Below is a small trained network, with its code and all its weights. Each question gives an input and a class and asks what happens when units are switched off, that is, made to give their printed mean instead of their output.

import numpy as np


def w(rows, s, z=0):
    codes = np.array(rows[::2]) - 128.0
    scale = np.full(codes.shape[1], s)
    scale[-1] = z or s
    return codes * scale


def norm(h):
    return h / np.sqrt((h * h).mean(-1, keepdims=True) + 1e-5)


def f(y):
    return np.maximum(y, 0)


def log_softmax(a):
    a = a - a.max(-1, keepdims=True)
    return a - np.log(np.exp(a).sum(-1, keepdims=True))


def net(x, mask):
    res = np.array(x, float).reshape(1, 4) / 4 @ E
    u = 0
    for l in range(2):
        y = f(norm(res) @ A[l][:, :-1].T + A[l][:, -1])
        res = res + np.where(mask[u : u + 16], y, B[l][:, -1]) @ B[l][:, :-1]
        u += 16
    return log_softmax(norm(res)[-1] @ U[:, :-1].T + U[:, -1])


A, B = {}, {}
E = w([
[76,3,98,75,160],'x0',
[3,155,177,162,99],'x1',
[184,27,193,133,2],'x2',
[97,125,192,3,140],'x3',
],0.0039)
A[0] = w([
[171,168,134,159,62,34],'L0N0',
[189,131,134,137,166,81],'L0N1',
[97,197,235,67,105,75],'L0N2',
[173,179,145,153,69,32],'L0N3',
[97,103,76,174,254,87],'L0N4',
[75,193,144,202,97,55],'L0N5',
[67,55,148,53,76,118],'L0N6',
[148,67,139,136,76,72],'L0N7',
[122,109,64,155,190,86],'L0N8',
[175,129,124,35,163,44],'L0N9',
[42,131,124,113,228,61],'L0N10',
[83,102,77,170,175,79],'L0N11',
[134,243,157,109,206,121],'L0N12',
[174,57,90,158,168,40],'L0N13',
[217,129,128,101,83,120],'L0N14',
[152,193,71,135,210,2],'L0N15',
],0.0054,0.005)
B[0] = w([
[244,170,188,155,106,147],'L0N0',
[104,124,131,108,172,145],'L0N1',
[115,110,3,96,208,192],'L0N2',
[211,175,201,170,119,147],'L0N3',
[105,196,67,51,130,218],'L0N4',
[117,121,123,213,84,172],'L0N5',
[94,122,215,107,165,235],'L0N6',
[122,152,160,153,176,174],'L0N7',
[138,170,83,92,136,178],'L0N8',
[46,78,161,125,49,162],'L0N9',
[212,192,120,113,195,193],'L0N10',
[131,144,93,73,157,169],'L0N11',
[75,215,123,75,217,251],'L0N12',
[149,94,65,197,72,157],'L0N13',
[118,166,166,125,200,205],'L0N14',
[92,145,192,54,182,165],'L0N15',
],0.0051,0.003)
A[1] = w([
[147,84,9,122,96,53],'L1N0',
[166,56,127,167,89,81],'L1N1',
[211,140,146,137,109,139],'L1N2',
[86,165,63,203,137,94],'L1N3',
[113,62,216,83,104,71],'L1N4',
[170,146,52,130,138,135],'L1N5',
[130,158,149,116,86,97],'L1N6',
[94,58,153,87,90,103],'L1N7',
[88,171,145,254,130,118],'L1N8',
[212,56,118,144,168,1],'L1N9',
[144,37,118,183,111,88],'L1N10',
[193,84,45,131,148,89],'L1N11',
[77,152,152,61,115,73],'L1N12',
[160,79,138,66,141,88],'L1N13',
[212,120,131,167,109,136],'L1N14',
[200,164,182,174,69,51],'L1N15',
],0.0077,0.0047)
B[1] = w([
[176,75,53,143,65,181],'L1N0',
[130,200,132,90,197,197],'L1N1',
[148,156,133,158,227,213],'L1N2',
[104,80,159,87,63,221],'L1N3',
[156,18,200,145,106,252],'L1N4',
[105,49,112,95,114,235],'L1N5',
[146,110,98,116,169,146],'L1N6',
[125,84,193,115,173,225],'L1N7',
[122,130,166,111,37,236],'L1N8',
[15,239,87,77,164,170],'L1N9',
[84,186,116,34,221,203],'L1N10',
[82,127,65,114,72,200],'L1N11',
[188,124,88,112,192,208],'L1N12',
[107,115,145,216,84,210],'L1N13',
[146,191,117,156,185,221],'L1N14',
[254,124,125,251,159,206],'L1N15',
],0.006,0.003)
U = w([
[213,173,198,231,130,71],'0',
[130,49,45,114,62,45],'1',
[62,182,174,153,10,14],'2',
[100,192,89,63,220,254],'3',
[116,6,227,101,137,169],'4',
],0.015,0.002)

Each question gives the input, the list of numbers given to net, and the class t.
The units are the neurons (one row each of A and B). Each row of codes is followed by its name. A weight is (code - 128) times the scale printed after its matrix; where a second scale follows, it is the last column's (A, B and U).
mask holds one flag per neuron, layer by layer. A switched-off neuron (its flag False) gives its mean, the last column of its row in B, instead of its output. The means were averaged over made-up inputs and are rounded, as every weight is.
A unit's drop is (log p(t) with every unit on - log p(t) with that unit switched off) / (log p(t) with every unit on - log p(t) with every unit switched off).
The circuit of an input: a set's keep is (log p(t) with only the set's units on - log p(t) with every unit switched off) / (log p(t) with every unit on - log p(t) with every unit switched off). Starting from the 12 units with the biggest drops (on a tie, the unit counted first), units are removed one at a time, each time the one whose removal leaves the highest keep (on an exact tie, the one counted first), for as long as the keep stays at least 0.8.
circuit, biggest first: the units of the circuit, biggest drop first
top k neurons: the k neurons with the biggest drops, biggest first
top k neurons in layer l: the k neurons of layer l with the biggest drops, biggest first
drop of u: that unit's drop, to one decimal
input [-5,5,-8,-7], class 2: circuit, biggest first => L1N8, L1N3
input [4,-7,6,0], class 3: circuit, biggest first => L1N9, L1N1
input [2,-2,6,-4], class 3: top neuron => L1N10
input [-1,3,-1,0], class 2: circuit, biggest first => L0N5, L1N8
input [7,-4,6,-4], class 3: top 2 neurons in layer 1 => L1N10, L1N9
input [-5,8,6,1], class 0: top 2 neurons => L1N15, L0N12
input [0,-7,7,2], class 0: circuit, biggest first => L1N14, L1N13, L1N2
input [5,-8,0,-3], class 1: top 3 neurons => L1N0, L1N11, L1N5
input [8,1,6,-8], class 3: top 2 neurons in layer 1 => L1N10, L1N1
input [-1,7,2,2], class 4: top 2 neurons in layer 0 => L0N6, L0N12
input [2,-7,4,1], class 3: top 3 neurons in layer 0 => L0N13, L0N12, L0N15
input [8,-6,-4,7], class 4: top 2 neurons in layer 0 => L0N9, L0N12
input [-7,6,7,6], class 4: top 2 neurons in layer 1 => L1N4, L1N14
input [-7,7,7,2], class 0: circuit, biggest first => L1N15
input [6,2,-5,-7], class 1: top 3 neurons in layer 0 => L0N12, L0N6, L0N14
input [1,-3,-1,5], class 4: drop of L0N9 => 0.3
input [4,0,7,-8], class 3: drop of L1N10 => 0.6
input [-7,6,-5,-5], class 2: drop of L1N14 => 0.0
